B = [[110, 111, 123, 120, 132, 129, 132, 137, 124, 124], [148, 121, 126, 117, 131, 124, 140, 116, 116, 136], [148, 119, 126, 115, 132, 124, 141, 115, 115, 137], [150, 127, 129, 121, 130, 126, 138, 116, 120, 137], [111, 128, 129, 134, 130, 133, 125, 142, 136, 124], [148, 117, 125, 113, 133, 124, 143, 115, 113, 137], [113, 110, 123, 118, 133, 129, 133, 136, 123, 126]]
Report the entry just right of the largest entry.
127
The entry just right of 131: 124
The largest entry -> 150

arr =
[[138 122 125 137 125 149 116 134]
 [125 128 127 131 129 143 108 142]
 [106 116 132 121 130 138 126 137]
 [145 125 119 132 118 124 135 120]
 [110 124 127 115 124 128 118 139]
 [112 128 126 117 125 131 112 141]]
Rows and columns are numbered from 1.
Find the entry in row 1 and column 1.
Answer: 138
Find the entry in row 1 and column 2.
Answer: 122
The entry in the top-right corner -> 134
Find the entry just right of the largest entry.
Answer: 116
The entry directly above 119: 132
Find the entry in row 1 and column 3.
Answer: 125
Find the entry in the bottom-right corner.
Answer: 141
The entry at row 3, column 1 is 106
Find the entry just left of 135.
Answer: 124
The bottom entry of the column that holds the smallest entry: 112
The entry just right of the smallest entry is 116
The entry directly above 106 -> 125
The entry just right of 108 is 142
Find the entry just left of the largest entry.
Answer: 125
Find the maximum.
Answer: 149
Find the entry just left of 141.
Answer: 112
The entry at row 2, column 3: 127

[[131 157 118 120 120 136 127 128 129 151]
 [147 106 119 118 132 121 140 123 117 112]
 [109 113 147 145 135 125 120 133 137 115]
 [152 127 109 110 125 126 140 121 116 128]
 [118 103 142 140 136 121 126 130 131 108]]
The entry in the bottom-left corner is 118
The 2nd entry, reading row by row -> 157
The bottom entry of the column that holds the largest entry -> 103
The first entry in reading order: 131
The 5th-last entry, reading row by row -> 121
Read off the entry just right of the smallest entry.
A: 142
The entry just left of 151: 129
Read off the bottom-right entry.
A: 108
Read off the entry directly below 117.
A: 137
The entry just right of 117 -> 112
The 3rd entry, reading row by row: 118
The entry directly below 133: 121
Read off the largest entry in the last column.
A: 151
The second entry on the main diagonal is 106
The 3rd entry on the diagonal from the top-right corner: 133
Read off the fourth-last entry, reading row by row.
A: 126
Read off the entry just right of 123.
A: 117
